What can hang from each mark
birim: fotuz
gezega: kanu kesal
kesal: galidel gezega
galidel: birim gezega kesal zodated
fotuz: birim
zodated: fotuz gezega

Every row comes from one small tree of marks. The marks that hang from a mark follow it in brackets, in alphabetical order. Every link used is in the known rows. Which tree was each row made from?
Known rows
kesal{galidel{birim} gezega{kanu}}: [-0.74 -1.52 -0.27  1.77 -1.92 -0.11 -0.98 -1.01 -0.24 -2.94  1.29  1.22
  1.06 -0.16 -1.28  1.29 -0.34 -0.93  3.24 -0.19  0.02  0.84]
zodated{gezega{kanu kesal{galidel{birim}}}}: [ 1.50 -1.11 -0.56  2.18 -1.47  1.11 -1.92 -0.02  0.76 -2.25  5.17  0.15
  0.25 -0.08 -4.89  0.89 -0.94 -0.52  0.03  0.76  0.83  0.07]
zodated{gezega{kanu}}: [ 2.13 -0.93  0.19  1.41 -0.98  1.17 -2.09 -0.66  0.82 -2.09  2.90 -0.88
 -0.34 -0.01 -2.29 -0.28 -1.35 -0.21 -2.37  0.20  0.93 -0.34]
galidel{birim zodated}: [ 1.85 -0.93 -0.60 -1.10 -1.65 -0.73  0.21 -1.51  0.24 -1.86 -1.67 -0.97
 -0.59 -0.88  3.52 -0.93 -1.18  0.16 -4.11 -0.37  1.13  1.27]
zodated{fotuz{birim} gezega{kanu kesal}}: [ 2.56 -1.52 -0.64  2.19 -0.09  1.22 -1.99 -0.15  1.79 -2.11  6.99 -1.21
 -0.25  0.07 -5.01  0.60 -0.20 -1.33 -2.53  0.74 -0.26 -1.19]
galidel{kesal}: [ 2.18 -1.76  1.04 -0.26 -0.94  0.71 -0.67 -1.12 -0.19 -1.94  1.01  0.09
 -0.70 -0.41  1.28  1.22 -0.76 -0.20  2.58 -1.51 -1.16 -0.27]
galidel{kesal zodated{fotuz gezega}}: [ 2.35 -0.72 -0.08 -0.56 -0.69  0.10 -0.19 -0.61  1.00 -1.05 -1.43 -0.78
 -0.89 -0.45  0.18 -1.13 -0.52  0.38 -1.41 -1.93 -0.01 -0.06]
zodated{fotuz}: [ 3.21 -2.29 -0.03 -0.22 -0.13 -0.67 -1.05 -1.29  1.85 -2.21  4.78 -0.99
 -0.29  0.08  1.41  0.63 -0.23 -0.24 -1.00 -1.38  1.17 -0.32]
galidel{kesal zodated{gezega}}: [ 1.42 -0.66  0.12 -0.42 -1.29  1.09 -0.46 -0.74 -0.08 -1.16 -1.72 -0.50
 -0.96 -0.62  0.34 -1.01 -1.12  0.53 -0.79 -1.46 -0.77  0.07]
gezega{kesal}: [ 2.40 -2.50 -0.36  0.71 -0.92  1.40 -1.47 -0.89  0.34 -2.22  8.21 -0.55
 -0.24  0.06 -1.27  1.64 -0.49 -1.12  1.00 -0.68 -0.62 -0.39]
gezega{kanu kesal}: [ 2.38 -1.19  0.02  1.54 -1.03  1.38 -2.00 -0.60  0.26 -2.07  5.52 -0.37
  0.00  0.15 -3.73  1.50 -0.28 -2.20 -0.47 -0.19 -0.69 -0.33]
zodated{gezega}: [ 2.15 -1.95 -0.09  0.78 -0.92  1.29 -1.80 -0.90  0.95 -2.20  5.16 -0.96
 -0.54 -0.08 -0.17 -0.18 -1.51  0.73 -1.14 -0.23  0.94 -0.38]
zodated{gezega{kesal{galidel{birim}}}}: [ 1.74 -2.19 -0.85  1.53 -1.40  1.22 -1.48 -0.26  0.77 -2.37  7.54 -0.02
  0.04 -0.21 -2.94  1.01 -1.07  0.32  1.02  0.32  0.81  0.08]
gezega{kanu kesal{galidel{birim}}}: [ 1.47 -1.28 -0.30  1.85 -1.60  0.46 -1.40 -0.37  0.21 -2.34  4.28  0.87
  0.62 -0.16 -4.26  1.93 -0.27 -1.83  1.14  0.39  0.04  0.39]
kesal{galidel{zodated} gezega{kanu}}: [-1.34 -1.22 -0.61  1.35 -1.79  0.92 -1.09 -1.04 -0.33 -2.10  0.37  1.19
  1.07 -0.02 -1.10 -0.02 -0.06 -1.26  2.53 -1.23 -0.99  0.51]
galidel{birim{fotuz} kesal zodated}: [ 1.44  0.47  0.32 -1.24 -1.40  0.52  1.71 -1.20 -0.49 -1.65 -4.50 -1.28
 -0.95 -1.62  3.39 -1.20 -1.04 -0.04 -1.38 -0.23  0.63  1.52]
kesal{galidel}: [ 0.76 -2.76  0.03  0.61 -1.19  0.65 -1.26 -1.10  0.47 -2.33  4.51  1.18
  0.44 -0.19  0.41  1.04 -0.66  0.20  3.09 -0.74  0.26  0.02]
galidel{gezega}: [ 2.07 -1.70  0.31  0.23 -1.05  0.70 -0.84 -1.49 -0.12 -1.34  4.31 -0.60
 -0.58 -0.55  0.69  0.66 -0.86  0.04  2.01 -1.10 -0.78 -0.51]
zodated{fotuz gezega}: [ 3.20 -2.00 -0.41  0.51 -0.15 -0.01 -1.46 -0.76  2.25 -2.13  5.65 -1.45
 -0.42  0.14 -0.81 -0.12 -0.73  0.71 -2.03 -0.71  1.85 -0.58]

Which tree is each row?
[ 1.46  1.06 -0.48  0.21 -1.44  0.90  0.51 -0.93  0.54 -1.84 -2.52 -2.17
 -0.53 -1.28  0.87 -2.39 -1.52  0.04 -5.76  1.32  2.60  1.47] : galidel{birim{fotuz} zodated{gezega{kanu}}}
[ 1.81 -1.13 -0.84  0.01 -1.39  1.24 -0.30 -1.08 -0.26 -0.57  4.04 -0.75
 -0.61 -0.63 -0.81 -0.05 -0.47 -0.77  0.13 -1.43 -1.58 -0.14] : galidel{gezega{kesal} zodated}
[ 1.45  0.16  0.44  0.13 -1.35  1.05 -0.77 -0.53 -0.13 -1.03 -3.63 -0.33
 -0.82 -0.54 -1.04 -1.13 -1.08 -0.26 -1.78 -1.12 -0.74  0.14] : galidel{kesal zodated{gezega{kanu}}}
[ 1.79  0.03 -0.49  0.65 -1.47  1.21 -0.69 -0.88 -0.38 -0.42  1.63 -0.60
 -0.33 -0.60 -2.69 -0.27 -0.37 -1.68 -0.94 -1.07 -1.60 -0.10] : galidel{gezega{kanu kesal} zodated}
[ 1.75 -0.34  0.21 -1.36 -1.74 -0.71  0.71 -1.18 -0.41 -1.53 -4.85 -0.22
 -0.94 -1.09  3.05 -0.30 -0.96  0.02 -1.52 -1.08 -0.28  1.18] : galidel{birim kesal zodated}
[ 1.12 -1.99 -0.17  0.50 -1.71 -0.38 -0.18 -1.16  0.09 -1.87  2.65  1.00
  0.21 -0.83  0.34  1.20 -0.84  0.64  3.61 -0.31  0.34  0.49] : kesal{galidel{birim gezega}}
[ 0.41 -0.84 -0.72  0.70 -1.90 -0.19 -0.54 -0.66  0.51 -1.89 -1.05  0.59
  0.27 -0.70 -0.61 -0.64 -1.11  0.39 -1.51  0.15  1.43  1.06] : kesal{galidel{birim zodated{gezega{kanu}}}}
[-0.69 -1.27 -0.78  1.26 -1.30  0.07 -0.96 -0.96  0.54 -2.06  0.47  0.87
  1.15  0.06 -1.42 -0.03  0.38 -1.29  1.87 -1.52 -0.37  0.47] : kesal{galidel{zodated{fotuz}} gezega{kanu}}
[ 2.12 -0.40  1.00 -0.50 -1.10  0.52  1.13 -1.15 -0.32 -2.39 -1.05 -1.01
 -0.86 -1.31  2.50  0.44 -1.12 -0.06  1.30  0.20  0.82  0.94] : galidel{birim{fotuz} kesal}
[ 1.19 -1.59 -0.14  2.04 -1.30  1.30 -1.94 -0.32  0.16 -2.15  5.78  0.94
  0.66  0.07 -4.74  1.92 -0.11 -1.97  2.11 -0.15 -0.62 -0.16] : gezega{kanu kesal{galidel}}
[ 1.77  0.70  0.18 -0.18 -1.82 -0.30  0.16 -0.58 -0.10 -1.37 -5.93 -0.49
 -0.87 -0.98  0.11 -1.12 -1.29  0.03 -3.32 -0.32  0.34  0.98] : galidel{birim kesal zodated{gezega{kanu}}}
[ 2.26 -0.44  0.20 -1.00 -0.83 -0.34  0.66 -1.12  0.20 -0.18 -2.08 -0.43
 -0.95 -0.87  0.74 -0.30 -0.02 -0.22  1.23 -2.69 -1.54 -0.22] : galidel{gezega kesal zodated{fotuz}}
[ 0.65 -1.47 -0.93  0.29 -1.85 -0.10 -0.35 -0.82  0.58 -1.96  0.55  0.43
  0.19 -0.74  0.79 -0.53 -1.23  0.98 -0.78 -0.22  1.42  1.08] : kesal{galidel{birim zodated{gezega}}}
[ 2.45 -1.37 -0.14  1.62 -0.05  0.61 -1.86 -0.60  1.89 -2.12  3.74 -1.27
 -0.38 -0.08 -2.59 -0.24 -0.59 -0.62 -3.30  0.63  0.44 -1.01] : zodated{fotuz{birim} gezega{kanu}}
[ 1.56  0.44 -0.40 -0.77 -1.49  0.50  1.83 -1.57 -0.21 -1.04 -1.37 -1.88
 -0.80 -1.75  2.91 -1.58 -1.16  0.23 -2.02  0.26  1.01  1.24] : galidel{birim{fotuz} gezega zodated}
[ 0.50 -1.69 -0.67 -0.23 -1.82 -0.47 -0.12 -1.17  0.32 -1.99 -0.04  0.85
  0.27 -0.74  2.00 -0.13 -0.85  0.45 -0.07 -0.49  1.01  1.18] : kesal{galidel{birim zodated}}
[ 2.81 -0.90 -0.81 -1.23 -1.07 -1.73  0.33 -1.40  1.44 -1.81 -1.31 -1.37
 -0.51 -0.71  2.94 -0.81 -0.63  0.09 -4.99 -0.87  1.87  1.15] : galidel{birim zodated{fotuz}}
[ 2.22 -1.13 -0.26  1.98 -1.04  1.83 -2.27 -0.23  0.76 -2.07  6.23 -0.83
 -0.19  0.15 -4.57  0.49 -0.95 -0.92 -1.48  0.29  0.32 -0.52] : zodated{gezega{kanu kesal}}
[ 2.75  0.73 -0.45 -0.37 -1.30 -1.82  0.50 -1.20  0.75 -0.74 -3.48 -1.14
 -0.49 -0.98  0.11 -0.93 -0.34 -0.70 -4.25 -0.67  0.85  0.83] : galidel{birim gezega{kanu} zodated{fotuz}}
[ 2.40  0.72  0.55 -0.35 -0.91 -0.45  0.18 -0.87  0.07 -0.08 -4.28 -0.29
 -0.72 -0.82 -1.27 -0.44  0.04 -1.05  0.23 -2.21 -1.55 -0.16] : galidel{gezega{kanu} kesal zodated{fotuz}}
[ 0.55  0.25  0.15 -0.26 -1.99 -0.47  0.40 -1.10 -0.87 -1.78 -5.94 -0.11
 -0.39 -0.80  1.34 -0.13 -0.53 -1.05 -0.59 -1.15 -1.12  1.20] : galidel{birim kesal{gezega{kanu}} zodated}
[ 0.28  0.25  0.02 -0.71 -1.61  0.79  1.77 -1.30 -0.85 -2.01 -3.84 -1.21
 -0.55 -1.40  2.99 -0.87 -0.71 -0.35  0.47 -0.51 -0.22  1.52] : galidel{birim{fotuz} kesal{gezega} zodated}
[ 1.00 -1.67 -0.66  0.00 -1.10 -0.17 -0.08 -1.07  0.75 -0.96  1.92  0.66
  0.24 -0.61  0.18 -0.11 -0.11  0.28  2.22 -1.74 -0.12  0.08] : kesal{galidel{gezega zodated{fotuz}}}
[ 1.90 -1.66 -1.32  0.45 -0.50  1.17 -0.83 -0.66  1.41 -1.47  4.61 -1.46
 -0.54 -0.26 -1.46 -0.84 -0.43 -0.44 -3.64 -0.44 -0.28 -0.49] : galidel{zodated{fotuz{birim} gezega{kesal}}}
[ 1.46 -0.38  0.47 -0.79 -1.44  0.69  0.39 -1.23 -0.89 -0.25 -2.48  0.01
 -1.07 -1.06  1.10 -0.37 -0.70 -0.10  1.94 -2.26 -2.28 -0.03] : galidel{gezega kesal zodated}
[ 1.77 -1.23 -0.61 -0.49 -0.60  0.25  0.10 -1.49  0.64 -0.66  1.35 -1.03
 -0.71 -0.88  1.16 -0.90 -0.27 -0.30 -1.44 -1.23 -1.31 -0.51] : galidel{gezega zodated{fotuz{birim}}}
